Below is a small trained network, with its code and all its weights. Each question gives an input and a class and asks what happens when units are switched off, that is, made to give their printed mean instead of their output.

import numpy as np


def w(rows, s, z=0):
    codes = np.array(rows[::2]) - 128.0
    scale = np.full(codes.shape[1], s)
    scale[-1] = z or s
    return codes * scale


def f(y):
    return np.maximum(y, 0)


def log_softmax(a):
    a = a - a.max(-1, keepdims=True)
    return a - np.log(np.exp(a).sum(-1, keepdims=True))


def net(x, mask):
    res = np.array(x, float).reshape(1, 4) / 4 @ E
    y = f(res @ A[0][:, :-1].T + A[0][:, -1])
    res = res + np.where(mask, y, B[0][:, -1]) @ B[0][:, :-1]
    return log_softmax(res[-1] @ U[:, :-1].T + U[:, -1])


A, B = {}, {}
E = w([
[115,162,254,214,115,130,123],'x0',
[183,52,128,245,174,107,200],'x1',
[40,51,179,31,179,164,155],'x2',
[131,168,113,116,66,224,212],'x3',
],0.0086)
A[0] = w([
[70,202,110,59,87,158,102,105],'n1',
[98,128,188,178,117,108,107,115],'n2',
[149,141,180,148,137,112,144,196],'n3',
[55,77,157,106,200,151,151,116],'n4',
[136,99,87,148,174,117,165,103],'n5',
[139,85,40,101,173,104,85,242],'n6',
[79,151,236,180,124,144,131,163],'n7',
[190,171,88,182,120,130,82,115],'n8',
[110,180,130,81,94,148,78,119],'n9',
[67,164,125,104,88,105,8,174],'n10',
[59,97,163,80,127,159,141,120],'n11',
[176,75,129,165,135,125,166,23],'n12',
[206,177,106,140,71,103,81,90],'n13',
[146,124,39,87,116,147,176,181],'n14',
[150,171,119,117,65,230,240,207],'n15',
[129,92,130,148,169,43,50,250],'n16',
[122,155,189,143,108,143,123,94],'n17',
[131,41,144,156,144,151,175,19],'n18',
[176,152,113,169,94,120,117,133],'n19',
],0.011,0.0017)
B[0] = w([
[120,97,60,151,212,41,143,224],'n1',
[99,174,120,135,48,96,79,194],'n2',
[140,113,84,129,74,60,145,182],'n3',
[171,41,120,44,114,255,19,209],'n4',
[100,114,66,159,149,40,155,179],'n5',
[50,187,160,91,9,88,95,206],'n6',
[118,124,104,168,32,97,58,229],'n7',
[133,56,107,105,132,194,49,205],'n8',
[153,21,41,208,177,112,206,199],'n9',
[130,84,150,174,219,74,179,218],'n10',
[172,59,75,142,155,169,66,196],'n11',
[103,34,128,242,207,126,195,193],'n12',
[211,93,50,93,157,201,39,205],'n13',
[76,149,114,127,26,64,78,204],'n14',
[240,114,210,52,87,40,165,253],'n15',
[218,111,205,11,133,95,187,224],'n16',
[50,114,89,159,113,77,88,177],'n17',
[115,46,44,200,187,136,158,194],'n18',
[145,100,109,129,142,172,73,190],'n19',
],0.0065,0.011)
U = w([
[166,94,70,123,155,254,64,116],'0',
[101,97,68,207,212,85,187,110],'1',
[201,121,220,75,112,71,163,175],'2',
[18,136,101,147,27,71,85,107],'3',
[125,141,137,125,136,147,137,253],'4',
[77,218,173,144,173,190,208,32],'5',
[39,221,155,160,179,183,182,36],'6',
],0.0096,0.0033)

Each question gives the input, the list of numbers given to net, and the class t.
The units are the neurons (one row each of A and B). Each row of codes is followed by its name. A weight is (code - 128) times the scale printed after its matrix; where a second scale follows, it is the last column's (A, B and U).
mask holds one flag per neuron, in row order. A switched-off neuron (its flag False) gives its mean, the last column of its row in B, instead of its output. The means were averaged over made-up inputs and are rounded, as every weight is.
A unit's drop is (log p(t) with every unit on - log p(t) with that unit switched off) / (log p(t) with every unit on - log p(t) with every unit switched off).
The circuit of an input: a set's keep is (log p(t) with only the set's units on - log p(t) with every unit switched off) / (log p(t) with every unit on - log p(t) with every unit switched off). Starting from the 12 units with the biggest drops (on a tie, the unit counted first), units are removed one at a time, each time the one whose removal leaves the highest keep (on an exact tie, the one counted first), for as long as the keep stays at least 0.8.
circuit, biggest first: the units of the circuit, biggest drop first
most important unit: the unit with the biggest drop
k most important neurons: the k neurons with the biggest drops, biggest first
drop of u: that unit's drop, to one decimal
input [-5,5,-1,7], class 2: circuit, biggest first : n15
input [3,-4,2,-4], class 1: 4 most important neurons : n15, n10, n6, n9
input [-1,1,6,-8], class 2: 2 most important neurons : n16, n13
input [8,-8,0,7], class 1: circuit, biggest first : n9, n1
input [-8,0,-7,-3], class 3: 2 most important neurons : n6, n14
input [-8,1,-7,-3], class 3: 3 most important neurons : n6, n14, n4
input [-5,6,-7,0], class 0: 2 most important neurons : n8, n13
input [-2,-5,-5,-5], class 0: 2 most important neurons : n13, n15
input [-7,-8,-2,4], class 1: 2 most important neurons : n1, n9
input [2,-6,3,-6], class 1: 4 most important neurons : n15, n10, n9, n1
input [-5,-6,5,2], class 1: 3 most important neurons : n1, n9, n10
input [6,-6,-6,8], class 2: 3 most important neurons : n15, n4, n18
input [-8,3,-5,7], class 3: 3 most important neurons : n14, n16, n6
input [-2,-8,7,6], class 1: most important unit : n1
input [7,5,-6,-8], class 2: drop of n4 : 0.3
input [8,-1,5,-5], class 3: drop of n7 : 0.7
input [4,-2,0,7], class 2: drop of n15 : 2.2
